Below are the code and all the weights of a small trained network. Each question names an input and a target symbol and asks about switching units off, where a switched-off unit gives its printed mean instead of its output.

import numpy as np


def w(rows, s, z=0):
    codes = np.array(rows[::2]) - 128.0
    scale = np.full(codes.shape[1], s)
    scale[-1] = z or s
    return codes * scale


def norm(h):
    return h / np.sqrt((h * h).mean(-1, keepdims=True) + 1e-5)


def f(y):
    return np.maximum(y, 0)


def softmax(a):
    e = np.exp(a - a.max(-1, keepdims=True))
    return e / e.sum(-1, keepdims=True)


def log_softmax(a):
    a = a - a.max(-1, keepdims=True)
    return a - np.log(np.exp(a).sum(-1, keepdims=True))


def net(x, mask):
    ids = ['ΓΦΨΩαβδηλμξπστ'.index(c) for c in x.split()]
    T = len(ids)
    res = E[ids] + P[:T]
    u = 0
    for l in range(2):
        q, k, v = (norm(res) @ M[l].T for M in (Q, K, V))
        z = softmax(np.where(np.tri(T) > 0, q @ k.T / 4**0.5, -1e9)) @ v
        res = res + np.where(mask[u], z, O[l][:, -1]) @ O[l][:, :-1]
        u += 1
        y = f(norm(res) @ A[l][:, :-1].T + A[l][:, -1])
        res = res + np.where(mask[u : u + 4], y, B[l][:, -1]) @ B[l][:, :-1]
        u += 4
    return log_softmax(norm(res)[-1] @ U[:, :-1].T + U[:, -1])


Q, K, V, O, A, B = {}, {}, {}, {}, {}, {}
E = w([
[59,168,181,114,123,120,92,186],'Γ',
[134,143,84,154,179,188,166,125],'Φ',
[137,159,52,100,97,208,103,118],'Ψ',
[18,38,185,157,155,164,146,124],'Ω',
[129,151,204,251,132,67,88,106],'α',
[166,105,132,168,31,119,140,133],'β',
[213,195,137,152,102,126,169,104],'δ',
[121,37,119,153,82,125,75,152],'η',
[201,117,41,179,128,92,103,121],'λ',
[90,98,202,132,93,102,133,86],'μ',
[170,59,133,96,146,48,81,196],'ξ',
[215,47,125,121,97,145,149,125],'π',
[176,92,109,129,193,159,74,215],'σ',
[108,106,181,147,172,91,139,140],'τ',
],0.023)
P = w([
[255,68,243,182,169,114,84,82],'0',
[224,73,195,192,134,118,100,104],'1',
[189,85,159,193,119,124,104,121],'2',
[162,98,141,194,113,128,117,134],'3',
[135,112,119,195,102,132,120,145],'4',
[120,121,106,187,88,135,123,154],'5',
[105,128,92,184,85,140,131,163],'6',
[93,138,85,186,85,137,137,163],'7',
[78,144,73,179,80,141,143,170],'8',
[67,149,64,169,71,143,148,174],'9',
[59,155,57,183,75,143,155,178],'10',
[49,163,51,170,64,145,157,177],'11',
],0.008)
Q[0] = w([
[69,178,186,106,105,181,133,64],'0.h1',
[64,135,60,89,212,157,213,103],'0.h1',
[136,143,200,153,215,53,255,187],'0.h1',
[102,221,185,96,178,156,77,191],'0.h1',
],0.0068)
K[0] = w([
[54,175,145,106,79,137,110,74],'0.h1',
[96,116,85,129,194,169,171,98],'0.h1',
[138,124,198,165,200,72,181,157],'0.h1',
[110,254,163,20,157,143,90,161],'0.h1',
],0.009)
V[0] = w([
[99,99,194,93,63,67,35,35],'0.h1',
[94,88,214,203,200,194,159,171],'0.h1',
[114,204,49,45,58,253,109,54],'0.h1',
[185,147,164,44,125,156,40,143],'0.h1',
],0.0054)
O[0] = w([
[211,129,120,205,157,199,177,181,132],'0.h1',
[26,118,78,79,86,181,151,77,203],'0.h1',
[112,69,194,255,183,167,199,191,3],'0.h1',
[163,166,100,145,150,45,86,253,120],'0.h1',
],0.0073,0.0061)
A[0] = w([
[75,88,222,126,138,84,96,144,137],'0.n1',
[125,126,152,158,83,176,60,89,2],'0.n2',
[110,167,254,114,84,130,233,59,200],'0.n3',
[179,164,124,109,216,207,144,151,73],'0.n4',
],0.0096,0.0027)
B[0] = w([
[254,116,220,89,53,175,34,45,206],'0.n1',
[132,108,194,224,149,16,80,176,198],'0.n2',
[107,166,34,132,86,152,147,155,254],'0.n3',
[211,119,200,130,126,189,65,19,163],'0.n4',
],0.0093,0.0051)
Q[1] = w([
[133,98,123,162,194,85,102,182],'1.h1',
[164,13,199,194,96,165,110,76],'1.h1',
[133,100,78,121,230,249,131,86],'1.h1',
[188,149,58,161,130,102,219,163],'1.h1',
],0.012)
K[1] = w([
[129,80,126,169,239,64,33,206],'1.h1',
[156,37,226,162,90,177,133,96],'1.h1',
[130,108,79,133,234,249,114,108],'1.h1',
[201,115,40,182,189,62,251,182],'1.h1',
],0.011)
V[1] = w([
[54,205,75,173,75,151,165,140],'1.h1',
[153,143,167,130,121,120,170,143],'1.h1',
[10,123,91,96,110,157,90,140],'1.h1',
[107,181,83,124,59,255,156,212],'1.h1',
],0.0058)
O[1] = w([
[218,67,190,129,93,61,89,125,92],'1.h1',
[150,134,91,2,211,128,139,113,8],'1.h1',
[190,97,115,149,218,145,126,137,165],'1.h1',
[166,179,157,97,130,128,80,79,226],'1.h1',
],0.0077,0.0017)
A[1] = w([
[108,189,171,229,81,40,200,166,62],'1.n1',
[117,207,149,115,80,192,171,190,88],'1.n2',
[67,254,100,72,181,93,109,170,3],'1.n3',
[172,176,175,100,172,102,147,109,40],'1.n4',
],0.0082,0.002)
B[1] = w([
[6,155,87,90,147,230,76,45,252],'1.n1',
[126,118,102,187,1,116,254,189,178],'1.n2',
[8,142,98,160,62,202,193,187,176],'1.n3',
[109,103,177,139,188,104,77,84,136],'1.n4',
],0.0091,0.0032)
U = w([
[106,173,204,96,105,124,136,173,118],'Γ',
[134,142,83,131,187,163,150,66,72],'Φ',
[178,140,150,196,141,152,141,157,63],'Ψ',
[76,61,183,96,131,154,139,115,82],'Ω',
[90,184,162,172,183,62,92,101,163],'α',
[9,149,54,159,79,144,194,162,205],'β',
[165,215,116,110,134,103,169,119,162],'δ',
[113,60,128,200,113,70,103,165,1],'η',
[150,133,42,187,146,69,116,114,13],'λ',
[233,111,144,120,98,135,14,75,219],'μ',
[146,106,136,84,144,51,109,156,170],'ξ',
[172,69,96,93,99,142,175,143,28],'π',
[114,156,80,104,155,179,84,170,24],'σ',
[91,144,107,36,129,97,108,73,4],'τ',
],0.012,0.0061)

Each question gives the input, a string of symbols that net reads in full, and the target symbol t.
The units are the heads (4 rows each of Q, K, V and O) and the neurons (one row each of A and B). Each row of codes is followed by its name. A weight is (code - 128) times the scale printed after its matrix; where a second scale follows, it is the last column's (O, A, B and U).
mask holds one flag per unit, layer by layer, with each layer's heads first. A switched-off unit (its flag False) gives its mean, the last column of its rows in O or B, instead of its output. The means were averaged over made-up inputs and are rounded, as every weight is.
A unit's drop is (log p(t) with every unit on - log p(t) with that unit switched off) / (log p(t) with every unit on - log p(t) with every unit switched off).
The circuit of an input: a set's keep is (log p(t) with only the set's units on - log p(t) with every unit switched off) / (log p(t) with every unit on - log p(t) with every unit switched off). Starting from all 10 units, units are removed one at a time, each time the one whose removal leaves the highest keep (on an exact tie, the one counted first), for as long as the keep stays at least 0.8.
units of the circuit, in order: the units of the circuit, biggest drop first
most important unit: the unit with the biggest drop
k most important neurons of layer l: the k neurons of layer l with the biggest drops, biggest first
drop of u: that unit's drop, to one decimal
input Γ Ω σ, target σ: most important unit	0.n1
input ξ τ Ψ Φ τ, target β: units of the circuit, in order	[0.h1; 0.n1; 1.n3]
input σ λ Ω σ π Φ Ω ξ α π λ Φ, target Φ: units of the circuit, in order	[1.h1; 0.h1; 1.n3; 0.n1]
input η Γ α ξ τ Ω Φ, target Φ: units of the circuit, in order	[1.h1; 0.h1; 0.n1]
input Γ σ Ψ π Ω β Ω σ, target β: units of the circuit, in order	[1.h1; 1.n3]
input β Ψ β α τ μ β, target β: units of the circuit, in order	[1.n1; 0.n1]
input δ τ μ ξ σ δ π, target π: units of the circuit, in order	[1.h1; 1.n1]
input μ σ ξ β, target β: 2 most important neurons of layer 0	[0.n1; 0.n2]
input σ τ Γ π, target π: 3 most important neurons of layer 0	[0.n1; 0.n3; 0.n4]
input σ μ Ψ Ω μ, target β: 3 most important neurons of layer 0	[0.n2; 0.n3; 0.n4]
input σ α π η Φ η, target η: 2 most important neurons of layer 0	[0.n3; 0.n2]
input π λ ξ Γ Ω σ σ μ, target μ: 2 most important neurons of layer 0	[0.n3; 0.n1]
input σ τ τ Ψ λ Φ σ δ τ π Φ Γ, target Γ: 2 most important neurons of layer 0	[0.n1; 0.n4]
input μ λ Γ Φ Γ Ψ σ μ Ψ ξ μ, target μ: units of the circuit, in order	[0.n1]
input Φ σ τ μ Φ ξ α σ Φ Ω Ψ, target μ: 2 most important neurons of layer 0	[0.n3; 0.n4]
input α Φ α Φ π σ ξ α μ π, target β: 2 most important neurons of layer 0	[0.n1; 0.n3]
input Ω τ σ η σ σ Γ λ α ξ σ Ψ, target μ: drop of 0.n4	1.1
input δ σ σ Γ σ Φ Φ Φ τ, target μ: drop of 0.n3	0.1
input Ψ σ Ω ξ π π Γ π, target β: drop of 0.n1	0.4
input Φ η η, target η: most important unit	1.h1
